Each row is followed by its class.
[-41   6  35  -8  17   4  19   5 -38 -22  33 -20 -16  27 -32   7   0   5
 -11 -28  -3 -16  -6   0 -12  14   6  -4   8  -7 -24   1  45   3  16  12
  -8   4  16 -25   9]
feg
[-10  19   0   5 -16 -26  10  -2  -1 -19  44  14   1  33 -44   7   8  -2
 -13 -43 -13   9  -2 -44  13   1 -12 -27  11   7  -5   4 -18   3 -12  -9
  17  28 -13  -8  -2]
Likuz
[-66  18  -7  -5 -46 -19 -13 -17 -29  -7  37 -24  -6  30 -62  24  25  27
 -30 -49 -35  20 -16 -54   8 -18   7  -6   6 -24 -20 -10   7 -41  -6  -4
   6  12  20  -9  15]
denek
[  3  13  12 -23  -6   1  15 -20  10  10   2  -9   4 -25   9 -23   7 -12
  22  10  33  16 -21 -17  -4   6 -16 -15 -13  23  -7 -10  41 -10 -38  15
 -13 -17   7  -1 -12]
nagu
[-12   1 -10   0  17   6  13   2 -11   9   6   1 -18  18  -2 -12   7 -10
  -5   9 -24  -5 -12  30 -29  -2   9  20  14  -2 -14  15  45  11   3  16
 -10  11   7 -26   2]
nez
[ 22  17  31  -5   2 -14  11  -4  19  -1 -23   4   3 -27  20 -24   0  10
 -10   0  30  -3  -3  12 -13 -19 -15 -16 -12  19   0  11  16 -12 -34  17
 -21 -21  11   4 -10]
Likuz
[ -3  10 -30 -20 -10   6  -4  -7   6   3 -15 -22  -7 -12 -27 -16  13   0
  -6 -17  15  17  16   4  -5  -9   0   9 -15 -11   4  -7  41 -49 -26 -10
 -13 -30  21   6  16]
Mapu
[103   9 -42   2 -15  -3  13 -20  58   1  13  12   4 -44  33 -59  17 -63
  37  58 -25  57  15 -28  18   1 -18 -15 -31   7  27  24  34 -18 -45 -12
   9 -21 -17  -4 -12]
Lep
[-18  -8 -12   7 -20   4  -6 -20 -12  22  14  -9  18  -4   0 -15   2  -6
  36   8  10  15 -12  -1  16   3  -2 -14  -7   6 -20  -3  10  -4  -1  11
 -11 -11  31  25   2]
nagu
[ 65 -32 -16  31   0   1   9 -13  26 -10 -37  29  18  -1  20   4  -6  19
   9  14  -4  -3   1  48  -6  -5 -18  16   7  12  16  23 -30   9 -30  -3
 -26  -6 -10   5  20]
faba
[-30  -4 -14 -15 -22   0  -5   2 -19 -12  26  -5   2  13 -31  -7  -6 -20
  19  -7  26  11  -4  -5  17  10   7 -10  -2  -5   0  -5   3 -17  19   3
  -2 -23  10   8   0]
biz
[ -5  -1  45  10   9 -16  -1 -11  -4   4  -7  13   3  25  24   9   3  18
 -19 -52  16   3 -17   6  -2 -11 -10 -11   0  15 -17  17   1  19 -49  18
  -2  -1 -48  -1 -16]
Lep
[-22  20  16 -17   9  -2   0   7  -6  -1  25 -25  -2  17 -24  15  -4   0
   5 -12  34   3   4 -34   1 -21   7 -14 -10  -3   9 -18 -32  -2   6  -6
  27 -27  -2  17  -9]
Mapu
[-36  -8  -8  14 -25   1 -20 -22 -23  43 -13 -18  21  -8  31 -18   1  21
  13  14   1  15 -14  14  17  -7  11  -5 -20  -3 -21  -9  21 -20  -6  14
 -26 -22  51  34   7]
nagu
[-30   2  32 -10  33   5  13  15 -24 -11  -8 -16 -32  18   7 -13   2  10
 -11  -7  -1 -25 -26  44 -36   4   9   5   2  -3  -5   6  41   9   3  27
 -15  -3  -9 -31  -5]
biz
[ -1 -25  26   6  -9 -22  -2  -5 -15 -34 -32  10   6 -13   8  19 -15  54
  -8 -21  22 -20  -4  29  -9  -2 -13   1  11  13  -5  15 -13   8 -23  -1
 -49  -4   9   6  23]
zol
[-30  13  27 -25 -16 -12   5 -17 -23  26   4 -27   2 -28  11  -8  13  13
   0  -9  16  13 -11   2 -18  -7  -8 -20 -23  12 -24  -5  37 -20 -43  18
 -24 -16  24  -2  -4]
nagu
[-44  22  33  -5   2  -6 -17  -5 -27  -2  11  -8  -1  37 -32  29  -4  29
 -25 -83   9   5  -5 -22   3  -8   1 -15   3   3  -9 -10   0 -13 -27  -8
   6   2 -19   4  27]
Mapu
[-19   8  36 -18  31 -12  -1   7 -27  12 -12   2 -20 -21  62  12   1  44
 -14  12  24  -5  -5  22 -18  -8  17   1   3   0 -10  35   8  20  -5  31
 -43   9  14  20 -31]
nata
[-27   2  23 -13  13  -2  21  -4 -40  -7  30  -9 -20  34 -28   4   0   1
  -9 -19   1 -14 -16  11 -29  10   9   9  22  10 -31   2  45  20  17  17
  -7  13  -4 -35   7]
nez
[-89  12  -9  -2  -4 -10 -24   6  -7   5 -14 -26  13  31 -60  19  -1  35
 -15 -20  11 -20  13  -8 -11 -17  22   4   8 -31   5 -29 -31 -21  27 -17
  -2 -29  39  17 -13]
Likuz
[ 48 -10 -23  10 -24  -9   3  -5   6   5  32  19  10   2  17 -14   3 -27
  27  31  21  16 -13 -18  35   0   4  -6  -6   0   7   6   8  -1  10   1
   7 -12  -8  12 -12]
faba
[-14 -14  57 -14  29  -4  22  12 -25 -10   7 -12 -30  10  24 -14   2  25
  -6  -2  10 -30 -24  44 -36  -6  -3   3  11   3 -38  24  39  27  -1  33
 -20  16  -5 -37 -15]
zol
[-82   1  30 -19 -26 -17 -21   7 -54   5  24 -30  13  18 -13   6  -7  39
 -17 -32  36  -4  -2  -5   3 -11  28 -10  -8 -10 -43  -9  22 -28  26  17
 -27 -25  46  25  -4]
Nani
[  6  -2 -38  22  24  14 -11 -22  45   8 -38  -1  10  10 -35  -8  10  -8
  19  26  -1  -1   1   0   3 -13   8  11   5 -22  35  -4 -45  -4  -4 -25
  15 -36  -5  13 -25]
denek
[-38  19  54  13  28 -13  -6  16 -36  18 -44  -1 -12  20  67 -11  -4  54
 -50 -28  13 -20 -23  59 -24 -23   0   2 -24  -1  -6  -5   4  -3 -52  22
 -26 -12   4   5  -8]
biz
[ 39  -2 -48  26 -32   0   1 -14  17  22  26  29   7 -15  53 -41  10 -32
  17  64 -41  40  -2 -16  30  -5  13   9 -24  -4  10  31  39 -10  -4  11
  17   6  15  10 -13]
nata
[ -3  -1  21  11  29  -3  15   5   8 -16   3  19  -4  45 -19  15   1  14
 -16 -54  30 -14 -21 -15   7  -4 -10 -15  20  11  -6  -2 -22  17 -25   5
   6   0 -57   4  -9]
faba
[ 48 -12 -29  10 -31   4   7 -17   9  20  51  21  19  10  32 -31  -1 -43
  40  27  21  42  -3 -26  28  13   0  -3 -10  16 -10  30  23  -4   3   2
  16  -2   0   3 -28]
lusis
[ 22 -14 -21  -2 -29  11   3 -15   0 -11  54   7  12  30 -46   2  -4 -33
  43  -6  28  21  -9 -28  35  20   7 -19  14   5 -13  -9   1  -6  29 -14
   9  -7  -3  12  12]
faba
[-35  -3 -46   9 -33  11  -4 -16  -8  -1  30 -22  -1  16 -57  -1  20 -14
  11  -1 -76  19   9  -1  11  13  21   3  -2 -27 -11  -1  57 -32  24  -8
  -1  12  46 -18  30]
feg
[ 14   8  -2  -5 -10  -1   4  -2 -15  -1  35 -14  -9  -2   0  16   5   9
  10  -2  14  20   4 -22  21   5  11 -23  -2  -3  -8  12  -9  -3  13  -2
 -21   0  26  26 -10]
faba
[ 28  -9 -45  10  44  21   4  -4  55 -17 -26   9   8  41 -35 -13   1  -9
  34  15  14   4   5 -12  13  -1  -1  -5  25 -17  37 -14 -66   5   7 -29
  14 -24 -28  25 -10]
faba
[-64   0  25 -23 -20 -31  -7  -3 -37 -20  37 -20 -11  40 -25  20  16  11
  -8 -75  17  14 -17 -30   1  -9   5 -25   7  -2 -34  -9   8   0 -18   5
  -3   7 -27   4   4]
Lep
[ 13  14 -15   2  10   7   2 -19  35 -10  11  11  23  24 -56  -2  -4 -24
  43  10  12  12  18 -42  14   5   2  -9  15  -1  22 -14 -35   5  19 -21
  30 -15 -27   5 -24]
Nani
[ 36   5 -36 -21  -3  -1   7 -16  12 -20  20  -2  -4  -8 -47  30  -3 -24
  38 -16  34  20  24 -30  18  15   0 -12  17  14   9   6 -12   4  19 -12
  -5  -6 -15  15 -13]
Mapu
[ 56  17 -23  14  -4 -11  14 -18  25 -11   1  21   1 -23 -15  12   1 -15
  31   9  26  15  18 -18  15   5  -2 -25   9  21  16  24 -26  17   9  -5
 -12   1   1  26 -34]
Likuz
[-33   7  41  -5  37   6  19  -2  -2  -4   4 -17  12  20 -16  -2  -6   5
  15  -8  57 -19 -16 -16 -29  -2  -7 -21   9   8  -7  -9 -32  22  -5  10
   1 -17 -16   9 -26]
nagu
[-11   7  37  -1  24  -3   2  -7   9   2   2  -3   5  14  -8   1 -11  12
  17   8  37  -9  -6  -7   0  -6   2 -23  -3  -4   2  -9 -30  14  -7 -17
   0  -9  -3   3 -18]
zol
[ 42  15 -24  10  13  -6   9 -17  12   1   6   7   0 -24   7   7   5 -20
  27  25   9  22  18 -12  37  21  13 -16  -8   1  27  29  -3  10   5  -9
 -19  -2  15  24 -35]
feg
[ -7 -27 -11   5 -24 -12 -11 -10   1 -43 -16  10   9  -8 -53  25  -9  42
   7 -39   3 -10   9   6   4  17  -8  -7  28   1  -3  10 -16  -4  -6 -20
 -46   2   2   7  39]
zol
[ 61  -6  -6   2  10   8  34  -7  48   9  44   4  16  11  18 -20  -5 -49
  36  35  29  22   5 -47   8  11  -7 -17  -9  21  19  15 -44  24  -4 -12
  40 -18 -45  -7 -49]
lusis
[-55 -10   7 -36 -51  -9  -6  -3 -53  27  60 -43  14  11  25  -7   6  12
   5 -19  11  28 -10 -32   3   0  13 -21 -17  -6 -48   5  25 -34  16   7
 -11 -14  53  16   2]
lusis
[-74   5  30 -19  -8 -29 -19   3 -44 -17  19 -28 -12  40 -32  16   9  40
 -23 -82  21   7  -5 -21   8  -8   5 -24   4 -12 -31 -17   1 -11 -19   0
 -18 -14  -5  16   6]
Lep
[ -4   3 -47  30 -26  -4 -32 -16  30  14 -15   3   1  14   2 -21  20   6
   5 -20 -50  32   4  -3  27 -15   3   0 -15 -26  12  -9   3 -25 -43 -20
   8  -7   0  16  12]
Lep
[ 96  -1 -27  25 -37 -16   3 -25  21 -17   9  22   9 -21  11   1  -7   4
  21  18 -14  33  16  -9  20   1 -19   7 -12  18  39  20 -16   2 -31 -17
  -1  -5   0  -3  28]
Mapu
[ 72 -21  -3   9 -31  -6  19 -28  16 -26  30  23  15 -16 -39  21  -4 -21
  20  11   2  16  -1 -18   2  18 -23  -2  18  23   4  25 -27  11  -9 -12
  -7   5 -21 -19  21]
denek
[ 21  11 -13  20 -11   3   1  -8  -5  22  28   4 -20 -12  45 -38  22 -10
   9  54 -70  18   2  17  -4  -4  14  18 -25 -17   5  25  61   1  -8  10
   8  32  26 -27  -2]
nata
[  2  -6 -23  -2 -11   1  15  -4  12 -25  35   4 -14  17 -53  -2  13 -35
  26   5 -29   4   1   0  -9  11  -2   4  22   3  -4  13  27  13  22  -2
   4  32   8 -30   8]
Likuz
[-114    5  -15  -25  -27   -7  -14   -2  -62   13   27  -37    1   28
  -54   20    3   20  -19  -45   14    5    1  -22   -2   -5   30   -8
    7  -22  -48  -23   33  -34   29   -2  -30  -16   56   24   26]
nez
[-10  23 -14   6 -12  -5 -11 -10   4   8  23 -18  22  17 -37  -1  -2   6
  17  12 -26  21  31 -38   7  -8  13 -19 -11 -20  12 -18 -38 -18  15 -29
  18 -21  21  12 -10]
Nani
[ 15   0   4   5  33  -2  13 -16  20  12 -74   6   4 -19  15 -39   6   9
 -14   6  45 -13  -9  49 -25 -24  -6   9  -3  12   1   9  33 -14 -40  23
 -35 -39 -12  11   1]
nez
[ 45 -22 -42  -1 -29  -7   7 -30  41 -48  16  29  11 -11 -62  12  -1 -11
  53   0  -9  24   8 -36  20  29 -17 -17  34   9  16  26 -12   9  -2 -29
 -23  23 -18  -9  27]
zol
[  3  10 -56  17  -7   4   6 -29  29  -3  -2  26  12  36 -66  -1  12 -24
  17 -28 -32  31   7 -25  19  -1  -9  -4  28   8   1  -6  -3  -9 -15 -14
   7  14 -32   3  21]
nez
[ 25  -1 -43   1 -17   9   3 -16   7   1   3  15   9   0  17 -31  -4 -39
  36  31   3  30   1  -3  21   8  -2  -2 -10  -1  15  10  14 -15   5   2
   7 -22   9   8 -16]
biz
[-52  -3 -13 -27  16  17 -12  -3   9 -31 -62 -22  -9   0 -66 -16   2  20
  -5 -40  30  -8  12  25 -11   3  -2  -6  13  -9   1 -22  23 -44  -8   7
 -39 -55   7  13  21]
biz
[ 17 -10 -18  17  14  17   8 -12  34   7   6  -7  18  21  -9 -19  -9  -6
  23  16  12  11  13 -31   6  -1  -2  -9  -4  -5  17   3 -43  -4   5 -16
  26 -30  -6   8 -16]
lusis
[-46  21  52 -48 -10 -24   9  15 -32   7  14 -31  -8 -12  17  -7   9  34
 -37 -16  24   4 -15  -6 -28 -23   5  -9 -15  -1 -29   0  42 -38 -23  28
 -24 -14  25  -5  -5]
Nani
[-47  -4   4   6  12  10  -2  -5 -18  -8  -6 -22 -10  21 -31   1   8  16
  -7 -17 -27 -14   0  28  -6   5  16  12   9 -25 -12  -1  37 -13  19   7
 -16  10  25 -15  21]
feg
[-18  16  -7 -34 -17   7   9 -14   7   8  39 -22   2 -22 -41 -13  14 -33
  37  -4  11  32  -7 -43  12  19 -11 -28  -1   7  -6  -3  34 -21 -17  -1
 -14 -11  17   0   0]
nagu
[-19  17   4   9   9  -4 -19  -6  -8  18 -40  -9  -5 -22  -3  21  -2  39
  -9  -8  16 -16  16  23   5  -6  17   0   4  -8   5   7 -12  -3  17   1
 -34 -10  44  33 -20]
Likuz
[-34  -7  51  13  16 -17  -4   6 -25  10 -26  10   6  12  27  -6 -14  40
 -22 -27  74 -36 -23  51 -25 -18  13  -1   3  12 -27  20  13  14  -4  31
 -32 -26   7  16 -23]
Likuz
[ 36 -30 -65  23 -38   3  -8 -32  32 -30 -17  28  11 -11 -56  17  -1  -1
  45   2 -38  26  20  -2  24  15 -11   2  27   1  17  19 -14  -6  -2 -30
 -22   7   3   3  37]
zol
[-37  28  73 -30  15 -23  -7   2 -33  16 -30 -28 -14 -22  12 -11   3  68
 -44 -31  53 -25 -13  39 -22 -18   2 -17 -20  13 -26  -8  24 -24 -31  23
 -37 -20  42  14  -3]
Likuz
[-91  15  49  -6 -24 -30 -27  20 -76  35   2 -24  -4   3  61  11  -6  71
 -58 -22  22 -26 -24  33 -20 -38  30   1 -24 -14 -47  -3  22 -24   8  35
 -22  -4  80  26 -14]
Likuz
[-22   5 -32 -22 -13   1  -3  -5 -10   7  21 -11 -14 -30  -4  15   9   1
   5  16 -14  25  19 -26  14  15  24  -5  -3 -13   2  22  20 -13  15  -3
 -23   1  35  22 -11]
nata
[  0   8  13   1  42   0   7  -7  11  25 -64  -5  -9 -17  25 -39   7  17
 -26   5  34 -17 -12  53 -26 -24   2   7 -10   0   0   6  35 -15 -41  20
 -34 -31   5   8   1]
nez
[-37  18 -25 -27 -29  -6 -12   3  -4  20  31 -18 -10 -29   9 -27  17  -5
 -22  26 -32  32  17 -31  17  -7  15  -2 -33 -25  -6   1  59 -51 -15   5
  -6 -11  49  -1  -5]
nata
[ 23 -13 -28  29   8  24  11 -11  32   2   4   6  -1   3  -7 -29  12 -35
  41  28 -36   6  -7  29 -12  14  -6  14   9   7   1  13  29  21  -6   9
  -7  20  -8 -20   0]
nagu
[ 10  15  36  -2  29  -5  11  -3  11  23 -18  -6  12   9  46 -20  -3  19
  -1  31  25   0  -3  11 -11 -18   5   1 -19   2  12   5 -27  11 -19   5
   4 -23   7  12 -42]
Nani
[-20   9 -11   2 -21   5 -11  -2 -31  12  23 -31 -21   8  -1   1  11   3
  -5  -2 -34   5  10  24 -17 -14  16  26 -24 -21  -8  -7  48 -22   2  -5
   9  12  41 -23  21]
Mapu
[ 51  19 -23  44  -8 -12   8 -17  43   4 -31  44  17  19  35 -29  15   0
  -7   3 -25  34   0   1   9 -24 -10  12  -6  11  20  21   0  -9 -55   5
   5  14 -36   7 -22]
Nani
[ 12   3  29   6  39   3  16 -12  25  -7  -1   4  -1  12 -10 -14  -8   0
  37   8  52  -8  -7  -8   7  -2  -1 -24   2   7  12  14 -37  29  -6  -8
   6 -18 -26   9 -38]
zol
[-21  -1 -35 -14 -53  -6  -7 -10 -39  19  59 -31   7   0 -28   3   1 -13
  15  -5   4  25  10 -34  32  -4  12  -8 -26 -11 -24  -9  31 -39  28  -6
  11 -22  53  20  17]
Mapu
[-48  20   9   4 -43 -28  -2  -6 -22  -2  25  -8   1  28 -29  15  19  23
 -36 -52 -23  12  -4 -31   6 -16   1 -15  -2  -4 -17  -7   0 -20 -15  -2
   4  29  16   1  14]
Likuz
[ 84 -18  -8  41  26   4  33 -28  39 -22 -56  54  13 -10  24  -6 -14   5
  16   7  21 -13  -3  31  -7  -2 -33  23  28  42  14  37 -26  44 -29  20
 -21   8 -48   6   8]
nez
[ 60  10 -81   2 -26   8  -4 -19  35  -3  29   0  -8 -24 -32  10   5 -44
  52  24 -18  50  35 -37  42   6   4  -6  -5  -4  36  13 -11 -12  13 -25
  10 -12  18  17  -7]
Mapu
[ 14 -11  11   6  19   8   0   4  -4  19 -17 -11  -5 -16  55  -2  -3  27
   5   8  26   6   5  29 -10   2  13   2  -2  10  -5  35 -11  12  -2  12
 -39 -17  13  25 -24]
lusis
[ 39 -25  -6  16 -31 -17   8 -18   8 -28  13   7  16 -13 -22  14  -2   2
  26 -10  -2  12   4  -2   2  10 -14 -10   2  18   3  24 -14  11 -15  -6
 -19  -9 -18   6  25]
Lep
[ 39   5 -38  16 -21  10  16 -16  32  -2  26  15  -4   8 -13 -22  13 -35
  21  29 -68  18   2  -2 -11   7  -5   4   4   6   4  24  36   5   3  -1
  23  28  17 -36  -6]
Likuz
[ 10 -12   8  21  34  22   3   8  13   0 -19  -1 -15  17  14 -18   6   9
   1   6 -14 -23 -10  53 -19  -1   7  21   2  -8   4  16  23  13  -8   9
 -15  -5  -4 -16  -2]
faba
[ -9  -5  27 -15 -16  -8  14  -2 -19  -7  62  -4  -4   2 -10   1  -8 -18
  27 -15  44   4 -15 -25  23  12   7 -30   0  10 -29  20  14  10  15   4
  -7   1  -3   2 -22]
zol
[ 61   8  12  18  55  -8  14 -12  47  -3 -12  23   6   9  27 -23 -10 -22
  35  23  56   2   1 -12  -5  -9  -7 -17  -2   8  29  17 -44  38 -25  -4
  21 -33 -70   6 -64]
Lep
[ 64  -1 -75  57  -5   9  -3 -25  76   8 -27  43  10  16   4 -32  23 -42
  33  12 -53  43   7   5  15 -15 -12  10   0 -11  32  25   2  -5 -50 -13
  19   5 -43   3 -15]
Lep
[-73  -2 -42   4 -49   0 -18 -15 -25  -7  37 -24  22  22 -68  13   8 -13
   0 -25  -7  27  19 -45  46   9  27 -16  -5 -33 -20 -13  27 -48  38 -14
 -11  -9  61  30  22]
feg
[-38   8  35 -16  25  -1   6   8 -21 -14   2 -20   0  32 -24   0 -14  11
   2 -12  48 -16   1   5  -4   6   3 -16  -5   4   1 -26 -36  10   9   1
   0 -38  -3  10 -22]
biz
[  2   8  41 -29  21  -4  19   6   6 -15 -17 -13   2 -10 -25 -13   0   9
  -6 -16  55  -6   4  10 -19  -4  -8 -14   4  19 -13  -1  17 -14 -13  18
 -30 -39  -9   9 -13]
Nani
[-18  13   1  -3  12   2  16 -10   3 -13  27  -6  12  21 -41   5   3 -24
  29   4  23   2   6 -40  17   2   3 -15   1 -10  11 -10 -25   5  19 -12
  26  -9  -3  12 -16]
feg
[ 19 -21  28  -8 -10 -27  10 -10 -11 -46  -2  15   5 -10 -21  32 -15  32
  14 -25  38 -15  -7  -4   5  13 -19 -13  25  19   4  17 -32  22  -6  -7
 -32   5 -16   1  14]
zol
[ 23   2  -2   2  38  14  26 -15  30 -21 -37  10   4  -2 -28 -30   6 -20
  11 -10  47  -1   6   8   4  11 -10 -11   3  10   7   6  30  -8 -25   2
 -16 -37 -19  11  -9]
feg
